Below are the code and all the weights of a small trained network. Each question names an input and a class and asks about switching units off, where a switched-off unit gives its printed mean instead of its output.

import numpy as np


def w(rows, s, z=0):
    codes = np.array(rows[::2]) - 128.0
    scale = np.full(codes.shape[1], s)
    scale[-1] = z or s
    return codes * scale


def f(y):
    return y / 2 * (1 + np.tanh(0.7978845608 * (y + 0.044715 * y**3)))


def log_softmax(a):
    a = a - a.max(-1, keepdims=True)
    return a - np.log(np.exp(a).sum(-1, keepdims=True))


def net(x, mask):
    res = np.array(x, float).reshape(1, 5) / 4 @ E
    y = f(res @ A[0][:, :-1].T + A[0][:, -1])
    res = res + np.where(mask, y, B[0][:, -1]) @ B[0][:, :-1]
    return log_softmax(res[-1] @ U[:, :-1].T + U[:, -1])


A, B = {}, {}
E = w([
[127,127,130,130,127],'x0',
[115,81,99,212,255],'x1',
[40,212,157,128,159],'x2',
[32,123,39,109,59],'x3',
[134,114,124,33,222],'x4',
],0.0089)
A[0] = w([
[177,110,93,136,123,93],'N1',
[116,117,146,157,100,59],'N2',
[116,133,126,171,96,87],'N3',
[123,132,145,206,85,70],'N4',
[195,157,160,140,141,2],'N5',
[149,141,195,135,127,64],'N6',
[69,127,86,118,129,96],'N7',
[102,112,115,192,152,121],'N8',
[51,190,132,120,147,139],'N9',
[116,99,130,179,151,110],'N10',
[132,132,145,167,98,72],'N11',
[92,62,75,114,117,171],'N12',
[145,124,186,146,141,96],'N13',
[127,147,133,173,98,85],'N14',
[126,124,111,156,152,52],'N15',
[81,88,144,163,153,71],'N16',
[119,159,162,100,100,114],'N17',
[116,118,91,55,162,34],'N18',
[146,177,150,115,69,86],'N19',
[108,116,123,158,106,110],'N20',
[106,149,58,129,100,71],'N21',
[145,94,98,120,117,98],'N22',
[118,108,81,134,204,113],'N23',
[127,121,106,154,153,84],'N24',
[86,254,179,142,133,16],'N25',
[126,131,157,52,116,176],'N26',
[185,147,189,158,153,95],'N27',
[150,125,166,49,98,96],'N28',
[173,67,64,128,90,16],'N29',
[175,67,124,92,76,120],'N30',
[105,127,53,128,108,18],'N31',
],0.015,0.0054)
B[0] = w([
[182,153,147,183,183,165],'N1',
[134,96,117,76,137,138],'N2',
[116,111,152,60,189,167],'N3',
[71,25,158,48,206,197],'N4',
[164,155,121,74,125,182],'N5',
[163,196,99,62,78,175],'N6',
[197,204,152,85,119,201],'N7',
[146,79,104,132,45,207],'N8',
[225,84,160,183,136,255],'N9',
[149,142,100,116,93,188],'N10',
[66,67,97,27,196,150],'N11',
[152,192,174,112,110,223],'N12',
[154,192,129,89,81,183],'N13',
[131,69,152,87,147,164],'N14',
[155,115,49,126,92,143],'N15',
[165,110,80,136,62,170],'N16',
[137,93,61,165,50,196],'N17',
[113,82,155,27,233,187],'N18',
[118,98,66,147,87,215],'N19',
[100,137,140,73,138,156],'N20',
[173,187,132,104,104,199],'N21',
[163,152,138,156,154,152],'N22',
[118,53,94,137,59,230],'N23',
[139,90,63,130,41,153],'N24',
[254,98,125,195,211,245],'N25',
[91,44,116,119,91,243],'N26',
[114,189,125,66,104,240],'N27',
[112,85,71,152,92,236],'N28',
[200,113,130,170,169,193],'N29',
[189,118,146,206,156,232],'N30',
[190,203,118,58,115,178],'N31',
],0.0084,0.0076)
U = w([
[115,79,24,157,84,75],'0',
[222,120,181,214,212,83],'1',
[157,254,150,47,124,99],'2',
[73,30,175,31,224,108],'3',
[121,123,164,163,139,254],'4',
[50,157,181,222,150,170],'5',
[37,204,156,208,194,91],'6',
],0.0094,0.018)

Each question gives the input, the list of numbers given to net, and the class t.
The units are the neurons (one row each of A and B). Each row of codes is followed by its name. A weight is (code - 128) times the scale printed after its matrix; where a second scale follows, it is the last column's (A, B and U).
mask holds one flag per neuron, in row order. A switched-off neuron (its flag False) gives its mean, the last column of its row in B, instead of its output. The means were averaged over made-up inputs and are rounded, as every weight is.
A unit's drop is (log p(t) with every unit on - log p(t) with that unit switched off) / (log p(t) with every unit on - log p(t) with every unit switched off).
The circuit of an input: a set's keep is (log p(t) with only the set's units on - log p(t) with every unit switched off) / (log p(t) with every unit on - log p(t) with every unit switched off). Starting from the 12 units with the biggest drops (on a tie, the unit counted first), units are removed one at a time, each time the one whose removal leaves the highest keep (on an exact tie, the one counted first), for as long as the keep stays at least 0.8.
circuit, biggest first: the units of the circuit, biggest drop first
unit that matters most: the unit with the biggest drop
top k neurons: the k neurons with the biggest drops, biggest first
drop of u: that unit's drop, to one decimal
input [3,-1,-5,-1,-1], class 1: top 2 neurons => [N30 N29]
input [-6,-1,4,2,6], class 3: circuit, biggest first => [N18]
input [0,4,7,7,0], class 1: top 3 neurons => [N9 N25 N27]
input [7,0,-8,7,3], class 1: top 2 neurons => [N29 N30]
input [3,-3,6,-2,-7], class 3: circuit, biggest first => [N4 N11]
input [-3,-5,-2,-8,4], class 2: top 2 neurons => [N27 N6]
input [7,5,8,3,-7], class 1: top 2 neurons => [N25 N9]
input [1,-7,-7,-5,-2], class 0: top 4 neurons => [N28 N19 N25 N9]
input [6,-2,-5,0,-7], class 3: top 2 neurons => [N4 N11]
input [-5,-6,-5,-5,-5], class 0: top 3 neurons => [N19 N28 N25]
input [2,1,4,8,8], class 2: top 3 neurons => [N7 N12 N31]
input [-8,-4,-8,-2,-8], class 1: top 3 neurons => [N30 N29 N1]
input [-8,7,-5,8,2], class 2: top 3 neurons => [N12 N31 N7]
input [0,-7,8,-1,-5], class 1: top neuron => [N25]
input [8,-8,3,2,-5], class 0: top 2 neurons => [N19 N17]
input [-2,-5,1,-5,-7], class 3: top 2 neurons => [N4 N11]
input [-6,6,4,-7,-6], class 2: top 2 neurons => [N27 N13]
input [2,2,-2,-3,-7], class 3: drop of N4 => 0.1
input [3,2,8,0,-3], class 1: drop of N25 => 0.2
input [4,1,-4,1,-5], class 3: unit that matters most => N4
input [-1,-2,2,2,6], class 3: drop of N18 => 0.4
input [-1,6,-6,8,-8], class 2: drop of N12 => 0.3
